Below are the code and all the weights of a small trained network. Each question names an input and a target symbol and asks about switching units off, where a switched-off unit gives its printed mean instead of its output.

import numpy as np


def w(rows, s, z=0):
    codes = np.array(rows[::2]) - 128.0
    scale = np.full(codes.shape[1], s)
    scale[-1] = z or s
    return codes * scale


def f(y):
    return np.maximum(y, 0)


def softmax(a):
    e = np.exp(a - a.max(-1, keepdims=True))
    return e / e.sum(-1, keepdims=True)


def log_softmax(a):
    a = a - a.max(-1, keepdims=True)
    return a - np.log(np.exp(a).sum(-1, keepdims=True))


def net(x, mask):
    ids = ['αγδζηθλξψ'.index(c) for c in x.split()]
    T = len(ids)
    res = E[ids] + P[:T]
    q, k, v = (res @ M[0].T for M in (Q, K, V))
    z = softmax(np.where(np.tri(T) > 0, q @ k.T / 3**0.5, -1e9)) @ v
    res = res + np.where(mask[0], z, O[0][:, -1]) @ O[0][:, :-1]
    y = f(res @ A[0][:, :-1].T + A[0][:, -1])
    res = res + np.where(mask[1:13], y, B[0][:, -1]) @ B[0][:, :-1]
    return log_softmax(res[-1] @ U[:, :-1].T + U[:, -1])


Q, K, V, O, A, B = {}, {}, {}, {}, {}, {}
E = w([
[106,122,74,140],'α',
[101,165,88,182],'γ',
[74,250,160,177],'δ',
[152,193,80,171],'ζ',
[123,7,116,149],'η',
[40,173,149,86],'θ',
[55,199,147,157],'λ',
[244,76,27,154],'ξ',
[88,80,83,64],'ψ',
],0.024)
P = w([
[85,27,176,255],'0',
[135,145,80,164],'1',
[132,148,69,155],'2',
[113,169,61,151],'3',
[143,149,59,149],'4',
[125,152,59,157],'5',
[130,157,62,156],'6',
[140,157,56,166],'7',
[126,159,60,155],'8',
[109,180,85,155],'9',
[140,156,64,163],'10',
[115,165,66,170],'11',
[137,138,51,159],'12',
[58,186,101,155],'13',
],0.0095)
Q[0] = w([
[138,88,204,144],'H0',
[229,107,248,115],'H0',
[114,121,188,27],'H0',
],0.014)
K[0] = w([
[123,199,77,1],'H0',
[159,235,64,68],'H0',
[161,212,90,107],'H0',
],0.01)
V[0] = w([
[93,24,78,12],'H0',
[227,160,196,46],'H0',
[254,100,19,152],'H0',
],0.0087)
O[0] = w([
[144,175,103,1,115],'H0',
[28,124,107,111,8],'H0',
[170,84,9,131,213],'H0',
],0.016,0.015)
A[0] = w([
[185,35,90,35,82],'N0',
[121,124,180,101,165],'N1',
[117,189,121,123,119],'N2',
[190,127,94,159,153],'N3',
[113,191,151,162,147],'N4',
[172,156,197,183,254],'N5',
[92,123,121,216,140],'N6',
[163,98,234,150,87],'N7',
[113,134,139,174,242],'N8',
[148,189,99,10,107],'N9',
[148,213,91,106,114],'N10',
[139,99,57,66,136],'N11',
],0.013,0.0057)
B[0] = w([
[95,128,196,151,252],'N0',
[136,249,167,104,141],'N1',
[163,162,165,166,138],'N2',
[5,129,137,36,254],'N3',
[75,71,169,47,158],'N4',
[160,149,56,91,204],'N5',
[73,3,102,81,171],'N6',
[144,220,125,232,178],'N7',
[200,62,123,112,161],'N8',
[98,75,131,171,180],'N9',
[128,61,220,120,178],'N10',
[150,229,165,171,239],'N11',
],0.0065,0.046)
U = w([
[57,4,147,97,75],'α',
[93,41,187,73,88],'γ',
[90,38,154,184,15],'δ',
[153,72,81,107,214],'ζ',
[119,69,130,87,58],'η',
[141,74,134,167,180],'θ',
[158,86,103,3,253],'λ',
[28,109,92,133,124],'ξ',
[154,136,110,96,67],'ψ',
],0.0063,0.0044)

Each question gives the input, a string of symbols that net reads in full, and the target symbol t.
The units are the heads (3 rows each of Q, K, V and O) and the neurons (one row each of A and B). Each row of codes is followed by its name. A weight is (code - 128) times the scale printed after its matrix; where a second scale follows, it is the last column's (O, A, B and U).
mask holds one flag per unit, heads first, then neurons. A switched-off unit (its flag False) gives its mean, the last column of its rows in O or B, instead of its output. The means were averaged over made-up inputs and are rounded, as every weight is.
A unit's drop is (log p(t) with every unit on - log p(t) with that unit switched off) / (log p(t) with every unit on - log p(t) with every unit switched off).
The circuit of an input: a set's keep is (log p(t) with only the set's units on - log p(t) with every unit switched off) / (log p(t) with every unit on - log p(t) with every unit switched off). Starting from the 12 units with the biggest drops (on a tie, the unit counted first), units are removed one at a time, each time the one whose removal leaves the highest keep (on an exact tie, the one counted first), for as long as the keep stays at least 0.8.
units of the circuit, in order: the units of the circuit, biggest drop first
k most important neurons: the k neurons with the biggest drops, biggest first
input λ ξ η α ξ ξ θ ξ γ δ, target γ: units of the circuit, in order => (N10 H0)
input δ ξ α ζ ξ ξ λ ξ ξ, target δ: 2 most important neurons => (N7 N6)
input λ ψ γ ξ ξ θ ζ θ δ λ ξ γ, target θ: units of the circuit, in order => (H0 N3 N5)
input ξ ξ δ ξ θ δ γ η α, target γ: units of the circuit, in order => (H0 N10 N5 N0)
input θ ζ ξ ζ ζ ξ ξ ξ α δ, target ψ: units of the circuit, in order => (H0 N3 N5 N1)
input ζ ζ ξ ζ ξ ψ, target α: units of the circuit, in order => (H0 N11)
input γ α θ δ ξ ζ θ ξ ζ, target ζ: units of the circuit, in order => (H0 N0 N5 N11)
input δ λ δ λ, target δ: units of the circuit, in order => (H0)
input λ δ γ ξ θ ψ α ζ ξ α ξ, target θ: units of the circuit, in order => (H0 N7)
input λ λ λ, target θ: 3 most important neurons => (N7 N3 N5)
input α θ α ζ ζ ξ δ θ ζ ξ, target λ: units of the circuit, in order => (N7 N9)
input ζ α ψ ξ θ ξ γ ξ λ ξ ξ ξ θ, target α: 3 most important neurons => (N11 N6 N7)
input ψ ζ α, target γ: 3 most important neurons => (N10 N9 N7)
input ζ θ ξ, target α: units of the circuit, in order => (H0 N6 N11)
input θ ζ θ δ ζ α δ ξ ζ ζ, target ψ: 2 most important neurons => (N7 N3)
input α ξ ξ α ζ γ θ ψ θ ψ θ, target λ: 3 most important neurons => (N0 N11 N7)
input ζ λ γ ζ λ ξ ζ ξ λ ξ θ δ, target α: 3 most important neurons => (N6 N11 N4)
input ξ γ θ γ η α δ θ γ ζ ζ δ ξ, target γ: 2 most important neurons => (N0 N10)
input ξ δ ξ λ λ α ζ, target ξ: 2 most important neurons => (N3 N11)
input θ ξ ξ ξ ζ δ ψ ψ ζ γ θ θ, target ψ: 3 most important neurons => (N3 N7 N1)
